Here is a tiny trained network, its code and every weight. The questions are about switching its units off for an input and a class, where a switched-off unit gives its printed mean instead of its output.

import numpy as np


def w(rows, s, z=0):
    codes = np.array(rows[::2]) - 128.0
    scale = np.full(codes.shape[1], s)
    scale[-1] = z or s
    return codes * scale


def f(y):
    return y / 2 * (1 + np.tanh(0.7978845608 * (y + 0.044715 * y**3)))


def log_softmax(a):
    a = a - a.max(-1, keepdims=True)
    return a - np.log(np.exp(a).sum(-1, keepdims=True))


def net(x, mask):
    res = np.array(x, float).reshape(1, 7) / 4 @ E
    y = f(res @ A[0][:, :-1].T + A[0][:, -1])
    res = res + np.where(mask, y, B[0][:, -1]) @ B[0][:, :-1]
    return log_softmax(res[-1] @ U[:, :-1].T + U[:, -1])


A, B = {}, {}
E = w([
[58,115,233,108,139,127,171,120,126],'x0',
[176,145,126,106,153,134,183,37,171],'x1',
[97,138,95,123,251,167,117,90,64],'x2',
[219,120,175,162,153,127,164,178,90],'x3',
[118,44,74,148,155,37,157,136,145],'x4',
[154,153,143,83,87,48,124,105,51],'x5',
[128,133,129,127,133,127,127,128,131],'x6',
],0.012)
A[0] = w([
[168,92,118,110,131,174,95,124,158,43],'neuron 0',
[137,152,135,61,135,230,107,133,74,106],'neuron 1',
[34,138,133,119,74,98,88,79,187,185],'neuron 2',
[112,90,127,150,133,87,150,134,141,143],'neuron 3',
[136,192,146,144,90,135,99,146,169,143],'neuron 4',
[157,134,121,92,160,161,190,62,130,107],'neuron 5',
[150,44,65,105,167,73,126,138,137,20],'neuron 6',
[183,102,108,83,141,131,190,76,156,25],'neuron 7',
[51,122,227,122,135,119,177,92,146,2],'neuron 8',
[133,134,172,93,112,73,120,61,64,27],'neuron 9',
[73,126,90,103,113,133,87,83,123,57],'neuron 10',
[143,125,145,183,138,178,120,120,189,101],'neuron 11',
[141,121,68,81,106,137,59,107,163,102],'neuron 12',
[135,178,161,141,136,63,80,85,103,145],'neuron 13',
[137,176,152,106,111,97,105,93,78,79],'neuron 14',
[79,178,119,133,132,82,124,195,95,41],'neuron 15',
[201,187,8,171,103,144,106,123,139,5],'neuron 16',
[160,197,181,111,68,172,86,137,159,110],'neuron 17',
[94,118,129,169,181,210,119,143,196,33],'neuron 18',
[153,138,117,92,118,84,95,104,87,44],'neuron 19',
[158,152,140,153,105,110,153,62,176,104],'neuron 20',
[90,109,156,143,147,113,17,233,108,83],'neuron 21',
[78,152,77,96,212,172,131,85,35,218],'neuron 22',
[134,149,120,95,121,102,132,128,91,53],'neuron 23',
[167,167,133,120,117,188,78,112,121,35],'neuron 24',
[193,114,147,146,137,135,164,177,97,130],'neuron 25',
],0.011,0.0047)
B[0] = w([
[119,127,100,149,143,157,175,138,117,140],'neuron 0',
[82,95,116,99,195,32,76,71,149,190],'neuron 1',
[217,126,184,191,192,133,79,152,99,218],'neuron 2',
[64,116,165,50,187,34,72,76,213,166],'neuron 3',
[100,117,149,94,97,75,57,112,171,172],'neuron 4',
[146,101,76,140,49,169,96,46,57,184],'neuron 5',
[62,150,165,48,187,82,138,45,183,183],'neuron 6',
[112,125,120,125,82,198,94,62,118,170],'neuron 7',
[64,120,102,58,155,203,194,238,5,199],'neuron 8',
[114,163,74,185,111,111,166,143,173,171],'neuron 9',
[189,227,192,202,199,139,195,64,88,173],'neuron 10',
[148,147,78,184,127,79,172,141,202,176],'neuron 11',
[180,135,156,86,156,154,164,159,86,174],'neuron 12',
[127,121,92,197,113,130,165,172,165,161],'neuron 13',
[120,184,84,190,113,58,149,133,181,160],'neuron 14',
[115,154,99,140,101,198,105,90,155,161],'neuron 15',
[67,157,148,57,141,158,178,248,20,193],'neuron 16',
[106,123,148,78,171,47,133,91,158,197],'neuron 17',
[112,179,64,226,116,101,143,185,220,207],'neuron 18',
[99,175,90,182,60,106,226,138,156,152],'neuron 19',
[150,99,92,105,62,205,36,91,117,167],'neuron 20',
[141,147,78,136,35,231,103,2,87,213],'neuron 21',
[212,47,167,69,43,79,103,184,164,252],'neuron 22',
[106,202,94,195,134,129,214,148,179,140],'neuron 23',
[58,125,125,94,199,78,123,82,97,159],'neuron 24',
[192,159,191,148,218,159,135,103,112,183],'neuron 25',
],0.0078,0.015)
U = w([
[39,120,110,91,191,53,109,58,151,93],'0',
[116,159,21,225,110,115,194,167,191,97],'1',
[127,130,54,139,64,226,86,36,96,95],'2',
[69,140,112,76,146,178,191,220,48,109],'3',
[254,158,206,213,224,141,150,100,84,101],'4',
[147,110,111,132,119,113,117,137,133,252],'5',
[203,73,149,95,52,81,77,188,176,132],'6',
],0.0096,0.019)

Each question gives the input, the list of numbers given to net, and the class t.
The units are the neurons (one row each of A and B). Each row of codes is followed by its name. A weight is (code - 128) times the scale printed after its matrix; where a second scale follows, it is the last column's (A, B and U).
mask holds one flag per neuron, in row order. A switched-off neuron (its flag False) gives its mean, the last column of its row in B, instead of its output. The means were averaged over made-up inputs and are rounded, as every weight is.
A unit's drop is (log p(t) with every unit on - log p(t) with that unit switched off) / (log p(t) with every unit on - log p(t) with every unit switched off).
The circuit of an input: a set's keep is (log p(t) with only the set's units on - log p(t) with every unit switched off) / (log p(t) with every unit on - log p(t) with every unit switched off). Starting from the 12 units with the biggest drops (on a tie, the unit counted first), units are removed one at a time, each time the one whose removal leaves the highest keep (on an exact tie, the one counted first), for as long as the keep stays at least 0.8.
circuit, biggest first: the units of the circuit, biggest drop first
unit that matters most: the unit with the biggest drop
k most important neurons: the k neurons with the biggest drops, biggest first
drop of u: that unit's drop, to one decimal
input [0,6,6,0,-7,-6,2], class 0: 2 most important neurons : neuron 1; neuron 24
input [-8,8,-3,-8,7,-3,-5], class 2: 2 most important neurons : neuron 20; neuron 7
input [3,6,6,0,-5,2,3], class 2: circuit, biggest first : neuron 5
input [2,-1,4,-1,1,4,4], class 1: circuit, biggest first : neuron 9; neuron 13; neuron 14
input [-4,-7,1,5,-8,-3,2], class 0: circuit, biggest first : neuron 1; neuron 24
input [-4,8,-5,8,6,8,1], class 1: 3 most important neurons : neuron 19; neuron 9; neuron 21
input [2,4,0,8,-8,6,8], class 0: circuit, biggest first : neuron 1; neuron 17
input [7,-6,6,-7,4,-7,2], class 1: 2 most important neurons : neuron 18; neuron 16
input [2,6,1,0,-7,6,2], class 0: 2 most important neurons : neuron 1; neuron 17
input [-7,-5,-6,-1,-7,-2,6], class 0: 3 most important neurons : neuron 17; neuron 4; neuron 24
input [-1,-2,-7,1,3,-7,-7], class 1: 2 most important neurons : neuron 22; neuron 11
input [6,2,4,3,5,1,-2], class 3: 2 most important neurons : neuron 8; neuron 1
input [3,4,1,-4,7,8,-7], class 1: 3 most important neurons : neuron 9; neuron 19; neuron 13
input [-6,-8,5,-7,-8,-6,-2], class 0: circuit, biggest first : neuron 1
input [0,8,2,5,7,-2,-2], class 2: 3 most important neurons : neuron 5; neuron 7; neuron 20
input [6,-7,-6,-3,7,-2,7], class 0: 3 most important neurons : neuron 3; neuron 22; neuron 5
input [8,-5,-7,2,6,7,8], class 3: 4 most important neurons : neuron 8; neuron 18; neuron 22; neuron 11
input [-8,4,1,-8,4,-4,7], class 3: 2 most important neurons : neuron 16; neuron 25
input [-8,7,7,7,0,-6,7], class 3: 3 most important neurons : neuron 16; neuron 21; neuron 2
input [-2,8,6,0,1,-5,-1], class 2: unit that matters most : neuron 5
input [6,6,-7,-8,0,-3,-3], class 4: 2 most important neurons : neuron 2; neuron 22
input [-7,-3,8,0,2,4,-3], class 6: drop of neuron 22 : 2.4
input [3,-6,4,-7,-3,5,1], class 4: drop of neuron 5 : 0.1
input [1,-4,8,0,-3,4,7], class 6: drop of neuron 22 : 1.3
input [0,-8,1,-7,0,-3,6], class 2: drop of neuron 21 : 2.6
